Here is a tiny trained network, its code and every weight. The questions are about switching its units off for an input and a class, where a switched-off unit gives its printed mean instead of its output.

import numpy as np


def w(rows, s, z=0):
    codes = np.array(rows[::2]) - 128.0
    scale = np.full(codes.shape[1], s)
    scale[-1] = z or s
    return codes * scale


def f(y):
    return np.maximum(y, 0)


def log_softmax(a):
    a = a - a.max(-1, keepdims=True)
    return a - np.log(np.exp(a).sum(-1, keepdims=True))


def net(x, mask):
    res = np.array(x, float).reshape(1, 5) / 4 @ E
    y = f(res @ A[0][:, :-1].T + A[0][:, -1])
    res = res + np.where(mask, y, B[0][:, -1]) @ B[0][:, :-1]
    return log_softmax(res[-1] @ U[:, :-1].T + U[:, -1])


A, B = {}, {}
E = w([
[131,77,147,101,106,174,131,184,202,119,77,54],'x0',
[128,83,157,117,126,135,48,102,141,107,152,86],'x1',
[78,100,145,131,146,147,92,66,147,188,174,167],'x2',
[145,112,153,204,250,77,209,132,172,152,156,122],'x3',
[154,109,145,179,55,95,139,165,120,155,198,75],'x4',
],0.013)
A[0] = w([
[112,19,116,90,77,172,67,162,105,97,32,2,201],'N0',
[71,222,82,107,153,120,154,90,62,185,95,215,252],'N1',
[125,91,154,161,112,188,58,85,185,192,159,196,200],'N2',
[229,108,161,213,135,90,186,173,172,88,177,43,179],'N3',
[218,147,67,123,42,168,102,184,55,53,56,152,217],'N4',
[198,129,128,157,151,132,162,136,121,188,124,63,55],'N5',
],0.0064,0.0027)
B[0] = w([
[141,214,217,83,142,67,88,158,225,100,82,149,228],'N0',
[91,223,123,230,129,212,147,152,120,153,168,137,250],'N1',
[120,47,105,156,136,107,46,26,150,190,173,76,201],'N2',
[255,9,175,170,161,78,97,120,50,137,77,90,240],'N3',
[125,139,133,102,82,120,100,129,59,43,129,140,226],'N4',
[140,112,111,188,152,111,82,114,120,140,134,159,171],'N5',
],0.01,0.012)
U = w([
[137,198,67,82,87,182,140,115,46,67,132,114,93],'0',
[76,103,47,115,154,160,100,49,134,217,190,136,187],'1',
[77,153,84,196,156,160,254,137,122,175,168,174,247],'2',
[147,164,116,70,49,51,121,162,119,91,161,117,3],'3',
[244,95,116,176,158,53,162,162,83,162,119,89,141],'4',
[146,130,166,60,165,144,113,166,221,67,78,69,83],'5',
],0.0094,0.0016)

Each question gives the input, the list of numbers given to net, and the class t.
The units are the neurons (one row each of A and B). Each row of codes is followed by its name. A weight is (code - 128) times the scale printed after its matrix; where a second scale follows, it is the last column's (A, B and U).
mask holds one flag per neuron, in row order. A switched-off neuron (its flag False) gives its mean, the last column of its row in B, instead of its output. The means were averaged over made-up inputs and are rounded, as every weight is.
A unit's drop is (log p(t) with every unit on - log p(t) with that unit switched off) / (log p(t) with every unit on - log p(t) with every unit switched off).
The circuit of an input: a set's keep is (log p(t) with only the set's units on - log p(t) with every unit switched off) / (log p(t) with every unit on - log p(t) with every unit switched off). Starting from all 6 units, units are removed one at a time, each time the one whose removal leaves the highest keep (on an exact tie, the one counted first), for as long as the keep stays at least 0.8.
units of the circuit, in order: the units of the circuit, biggest drop first
most important unit: the unit with the biggest drop
top k neurons: the k neurons with the biggest drops, biggest first
drop of u: that unit's drop, to one decimal
input [-8,1,-4,4,-1], class 2: most important unit => N1
input [4,0,6,-4,1], class 5: top 2 neurons => (N0, N1)
input [5,-5,-7,-6,-3], class 3: units of the circuit, in order => (N4, N0)
input [-3,5,-8,-7,-2], class 3: units of the circuit, in order => (N0, N4)
input [4,-1,4,1,-2], class 1: units of the circuit, in order => (N3, N2)
input [-3,7,-6,-1,0], class 3: top 2 neurons => (N4, N1)
input [-3,-3,7,6,4], class 1: top 3 neurons => (N2, N0, N4)
input [2,-8,-7,-3,2], class 0: top 2 neurons => (N4, N2)
input [-3,2,3,8,-5], class 2: top 2 neurons => (N1, N3)
input [-2,7,2,-6,-3], class 5: top 2 neurons => (N0, N1)
input [3,1,-6,0,1], class 5: top 3 neurons => (N0, N2, N1)
input [7,-6,8,6,-5], class 1: top 3 neurons => (N2, N1, N0)
input [-7,-2,8,5,7], class 1: drop of N2 => 0.9
input [-6,-3,-1,3,2], class 2: drop of N1 => 0.3
input [-5,-4,7,3,-7], class 2: units of the circuit, in order => (N1)
input [2,-7,0,7,-5], class 2: drop of N1 => 0.2
